Below is a small trained network, with its code and all its weights. Each question gives an input and a target symbol and asks what happens when units are switched off, that is, made to give their printed mean instead of their output.

import numpy as np


def w(rows, s, z=0):
    codes = np.array(rows[::2]) - 128.0
    scale = np.full(codes.shape[1], s)
    scale[-1] = z or s
    return codes * scale


def f(y):
    return np.maximum(y, 0)


def softmax(a):
    e = np.exp(a - a.max(-1, keepdims=True))
    return e / e.sum(-1, keepdims=True)


def log_softmax(a):
    a = a - a.max(-1, keepdims=True)
    return a - np.log(np.exp(a).sum(-1, keepdims=True))


def net(x, mask):
    ids = ['γδεζθλπω'.index(c) for c in x.split()]
    T = len(ids)
    res = E[ids] + P[:T]
    u = 0
    for l in range(3):
        r = res
        for j in range(3):
            rows = slice(2 * j, 2 * j + 2)
            q, k, v = (r @ M[l][rows].T for M in (Q, K, V))
            z = softmax(np.where(np.tri(T) > 0, q @ k.T / 2**0.5, -1e9)) @ v
            o = O[l][rows]
            res = res + np.where(mask[u + j], z, o[:, -1]) @ o[:, :-1]
        u += 3
        y = f(res @ A[l][:, :-1].T + A[l][:, -1])
        res = res + np.where(mask[u : u + 4], y, B[l][:, -1]) @ B[l][:, :-1]
        u += 4
    return log_softmax(res[-1] @ U[:, :-1].T + U[:, -1])


Q, K, V, O, A, B = {}, {}, {}, {}, {}, {}
E = w([
[47,140,89,62,142,197,122,125,133],'γ',
[82,110,24,167,94,197,70,144,247],'δ',
[54,103,109,65,159,129,149,112,90],'ε',
[86,114,136,84,171,126,85,91,170],'ζ',
[71,157,140,91,139,173,135,89,165],'θ',
[23,104,198,179,133,75,118,165,159],'λ',
[89,70,120,88,180,100,114,118,100],'π',
[26,101,158,110,160,120,126,147,135],'ω',
],0.011)
P = w([
[173,91,144,138,142,161,139,132,114],'0',
[55,158,84,101,86,52,75,138,63],'1',
[85,137,93,91,132,30,108,148,96],'2',
[100,106,168,112,146,107,138,134,147],'3',
[72,103,147,133,76,130,95,142,26],'4',
[88,127,138,149,180,128,87,116,82],'5',
[107,102,110,105,175,65,181,161,131],'6',
[105,160,132,152,205,145,156,142,129],'7',
[41,91,143,198,117,157,110,116,11],'8',
[81,192,71,183,208,80,125,137,60],'9',
[99,129,110,138,211,106,189,143,152],'10',
],0.011)
Q[0] = w([
[125,171,134,185,110,170,8,119,13],'L0H1',
[144,25,185,108,50,197,116,113,128],'L0H1',
[91,167,87,138,103,121,131,133,113],'L0H2',
[126,208,144,78,120,126,128,167,105],'L0H2',
[165,148,39,127,138,158,138,150,197],'L0H3',
[154,142,191,92,225,135,113,101,43],'L0H3',
],0.014)
K[0] = w([
[183,178,99,66,214,63,229,215,235],'L0H1',
[144,142,114,61,7,22,140,163,136],'L0H1',
[158,150,87,139,141,158,155,113,214],'L0H2',
[121,119,167,131,196,124,82,164,108],'L0H2',
[148,123,101,236,181,130,77,178,192],'L0H3',
[118,225,157,12,191,113,109,81,143],'L0H3',
],0.012)
V[0] = w([
[121,82,72,180,153,157,18,235,126],'L0H1',
[145,255,104,176,81,222,153,86,144],'L0H1',
[26,139,133,99,103,86,174,153,73],'L0H2',
[198,205,181,123,175,108,227,72,108],'L0H2',
[130,163,194,159,125,104,106,144,202],'L0H3',
[139,100,61,176,113,163,131,190,165],'L0H3',
],0.0081)
O[0] = w([
[105,185,157,186,114,119,158,4,42,176],'L0H1',
[106,2,170,109,85,195,88,133,76,78],'L0H1',
[50,173,123,158,72,186,106,202,39,187],'L0H2',
[177,95,117,49,54,64,97,144,164,2],'L0H2',
[73,114,75,192,77,83,77,146,145,98],'L0H3',
[232,108,182,183,208,70,17,147,105,119],'L0H3',
],0.0085,0.0069)
A[0] = w([
[218,117,170,107,119,174,114,75,153,123],'L0N1',
[199,130,127,123,49,36,12,106,174,155],'L0N2',
[234,129,26,67,124,46,242,235,57,4],'L0N3',
[197,130,135,114,109,193,113,157,56,99],'L0N4',
],0.011,0.019)
B[0] = w([
[68,121,89,127,115,119,180,130,124,253],'L0N1',
[85,161,153,98,188,114,96,154,119,211],'L0N2',
[54,94,252,140,224,246,143,16,117,128],'L0N3',
[108,123,139,99,106,108,68,74,199,142],'L0N4',
],0.017,0.00069)
Q[1] = w([
[122,176,81,114,118,97,109,152,107],'L1H1',
[137,120,158,145,115,162,104,113,79],'L1H1',
[87,185,119,203,252,185,133,50,67],'L1H2',
[57,185,102,196,191,94,151,147,69],'L1H2',
[114,162,114,116,195,85,145,72,127],'L1H3',
[134,117,153,106,109,102,169,107,160],'L1H3',
],0.016)
K[1] = w([
[172,143,177,127,147,106,180,150,123],'L1H1',
[134,132,129,199,161,155,102,150,166],'L1H1',
[254,119,106,192,72,116,74,129,161],'L1H2',
[248,149,54,186,111,185,64,111,163],'L1H2',
[181,84,153,130,145,168,180,83,142],'L1H3',
[55,120,129,173,128,124,96,142,116],'L1H3',
],0.013)
V[1] = w([
[192,115,74,161,140,100,97,179,85],'L1H1',
[126,148,93,148,141,89,60,85,135],'L1H1',
[132,151,62,56,134,202,151,124,160],'L1H2',
[138,88,69,153,77,146,160,113,133],'L1H2',
[137,150,134,154,120,53,69,73,205],'L1H3',
[101,187,249,207,121,165,97,132,129],'L1H3',
],0.011)
O[1] = w([
[192,138,99,51,148,57,137,89,177,9],'L1H1',
[137,56,175,118,154,105,146,114,147,186],'L1H1',
[24,123,207,62,143,154,124,37,159,56],'L1H2',
[154,2,131,107,101,205,163,134,193,50],'L1H2',
[143,94,176,208,73,97,124,119,109,2],'L1H3',
[118,111,100,78,126,101,40,156,98,104],'L1H3',
],0.0098,0.0064)
A[1] = w([
[177,167,150,121,121,96,141,79,86,95],'L1N1',
[247,68,230,19,127,148,248,152,119,7],'L1N2',
[104,147,90,108,119,81,101,173,71,117],'L1N3',
[152,129,103,167,175,117,114,119,128,96],'L1N4',
],0.012,0.02)
B[1] = w([
[94,139,123,138,137,114,152,140,182,145],'L1N1',
[168,67,4,50,31,30,52,192,107,128],'L1N2',
[152,147,151,131,124,156,111,116,159,247],'L1N3',
[110,112,113,108,116,131,144,119,127,188],'L1N4',
],0.019,0.014)
Q[2] = w([
[184,125,187,137,102,109,146,96,156],'L2H1',
[159,62,169,118,86,148,133,132,122],'L2H1',
[83,199,113,159,249,119,76,44,113],'L2H2',
[89,109,142,126,137,176,137,125,72],'L2H2',
[69,157,44,183,127,130,137,151,143],'L2H3',
[80,87,131,148,189,146,107,80,66],'L2H3',
],0.016)
K[2] = w([
[100,139,182,80,154,114,122,180,81],'L2H1',
[102,160,200,51,98,115,150,167,128],'L2H1',
[201,97,83,210,114,108,169,128,105],'L2H2',
[195,138,144,135,153,183,170,206,181],'L2H2',
[100,110,138,111,208,173,161,83,133],'L2H3',
[171,108,179,95,132,178,172,135,248],'L2H3',
],0.013)
V[2] = w([
[101,193,158,92,163,87,148,162,73],'L2H1',
[181,145,219,215,254,134,98,137,99],'L2H1',
[154,111,67,67,173,186,129,187,162],'L2H2',
[109,195,95,115,53,153,40,192,149],'L2H2',
[123,126,141,113,103,230,38,39,230],'L2H3',
[70,114,75,125,105,104,50,39,46],'L2H3',
],0.0076)
O[2] = w([
[48,75,29,93,147,145,139,213,115,106],'L2H1',
[92,50,106,30,13,157,85,83,151,178],'L2H1',
[75,139,157,66,218,100,122,196,80,141],'L2H2',
[220,202,151,91,131,194,65,60,1,126],'L2H2',
[145,64,230,214,213,144,108,104,93,250],'L2H3',
[27,107,67,159,175,197,54,24,145,133],'L2H3',
],0.0073,0.02)
A[2] = w([
[217,178,143,170,110,115,138,95,88,3],'L2N1',
[110,115,29,56,29,88,186,255,143,23],'L2N2',
[179,169,176,100,165,93,101,81,77,158],'L2N3',
[83,161,95,133,197,93,183,169,165,26],'L2N4',
],0.0095,0.0061)
B[2] = w([
[151,142,2,170,166,170,180,28,112,179],'L2N1',
[119,140,152,213,94,61,30,126,29,134],'L2N2',
[131,76,113,113,82,96,177,132,169,254],'L2N3',
[152,112,90,114,91,143,129,189,114,241],'L2N4',
],0.0096,0.013)
U = w([
[171,61,229,192,193,72,163,156,72,211],'γ',
[37,113,157,221,217,86,117,51,88,2],'δ',
[25,17,186,120,84,55,204,61,140,168],'ε',
[163,19,254,103,83,151,44,178,138,228],'ζ',
[87,97,174,206,133,74,113,122,61,95],'θ',
[120,110,140,211,163,111,149,102,91,79],'λ',
[99,178,169,183,193,65,123,100,185,149],'π',
[63,100,108,140,186,123,133,150,99,81],'ω',
],0.004,0.0069)

Each question gives the input, a string of symbols that net reads in full, and the target symbol t.
The units are the heads (2 rows each of Q, K, V and O) and the neurons (one row each of A and B). Each row of codes is followed by its name. A weight is (code - 128) times the scale printed after its matrix; where a second scale follows, it is the last column's (O, A, B and U).
mask holds one flag per unit, layer by layer, with each layer's heads first. A switched-off unit (its flag False) gives its mean, the last column of its rows in O or B, instead of its output. The means were averaged over made-up inputs and are rounded, as every weight is.
A unit's drop is (log p(t) with every unit on - log p(t) with that unit switched off) / (log p(t) with every unit on - log p(t) with every unit switched off).
The circuit of an input: a set's keep is (log p(t) with only the set's units on - log p(t) with every unit switched off) / (log p(t) with every unit on - log p(t) with every unit switched off). Starting from the 12 units with the biggest drops (on a tie, the unit counted first), units are removed one at a time, each time the one whose removal leaves the highest keep (on an exact tie, the one counted first), for as long as the keep stays at least 0.8.
units of the circuit, in order: the units of the circuit, biggest drop first
k most important neurons: the k neurons with the biggest drops, biggest first
k most important neurons of layer l: the k neurons of layer l with the biggest drops, biggest first
input γ λ θ δ, target δ: units of the circuit, in order	[L0H1; L0N4; L2H3; L1H2]
input ω δ ω δ ω λ δ ω θ δ δ, target ζ: units of the circuit, in order	[L0H3; L2H1]
input ω ω λ λ ζ λ ω λ, target ζ: most important neuron	[L1N3]
input ζ δ θ θ, target ε: units of the circuit, in order	[L0H1; L1H1; L0H3; L1N3]
input π θ ω ε ζ π λ θ ε, target θ: 3 most important neurons	[L2N2; L1N3; L1N1]
input ε γ ε ε ζ, target ω: units of the circuit, in order	[L2H1; L1H3; L0H3; L2H2]
input ζ ε θ ω π, target ε: units of the circuit, in order	[L1H2; L0H2; L2H2; L0H3]
input λ λ δ ω δ θ δ δ δ π, target ε: units of the circuit, in order	[L2H1; L0H3]
input θ δ λ θ δ λ θ ε δ γ δ, target γ: units of the circuit, in order	[L1H2; L2H3; L0H3]
input ω γ γ λ θ, target ζ: units of the circuit, in order	[L1H3; L1N3; L2N1]
input θ λ δ π ζ θ θ λ ω, target ζ: 2 most important neurons	[L0N1; L0N2]
input ε ω θ, target ω: units of the circuit, in order	[L2H1; L1H3; L0H3; L2H2]
input δ θ θ δ ε π ω ω, target π: 3 most important neurons	[L0N1; L1N3; L0N2]
input π θ γ ζ ζ θ π, target θ: 2 most important neurons	[L2N2; L1N3]
input ε ζ θ γ ω, target ω: 2 most important neurons	[L1N3; L2N4]
input ω θ δ δ δ θ θ ω ζ, target ζ: most important neuron of layer 2	[L2N1]
input θ ω δ, target ζ: 2 most important neurons	[L0N2; L1N3]
input γ ζ θ λ, target δ: 2 most important neurons	[L0N4; L1N3]
input ω ζ γ θ γ θ θ γ π θ, target ζ: 2 most important neurons of layer 1	[L1N3; L1N4]
input λ θ λ θ θ θ, target λ: 3 most important neurons	[L2N1; L1N3; L1N4]
input δ θ θ θ δ π λ, target π: 3 most important neurons of layer 1	[L1N3; L1N1; L1N4]
input π δ θ π δ θ π θ, target θ: most important neuron of layer 2	[L2N2]
input π γ δ λ δ θ, target θ: 2 most important neurons of layer 2	[L2N2; L2N3]
input δ θ θ ε, target ζ: 2 most important neurons of layer 0	[L0N1; L0N2]
input θ θ π ε ω ζ, target γ: 2 most important neurons	[L0N1; L2N4]
input θ δ γ ω θ θ λ λ, target ζ: 4 most important neurons	[L0N1; L0N2; L1N3; L1N1]
input ε θ θ γ λ δ δ, target ω: 2 most important neurons	[L1N3; L1N4]
input θ π λ π, target γ: 2 most important neurons	[L0N1; L2N4]
input ε ε ε, target ω: 2 most important neurons	[L1N3; L2N4]
input ω θ ω δ ζ, target λ: 4 most important neurons	[L2N1; L1N4; L1N3; L0N2]
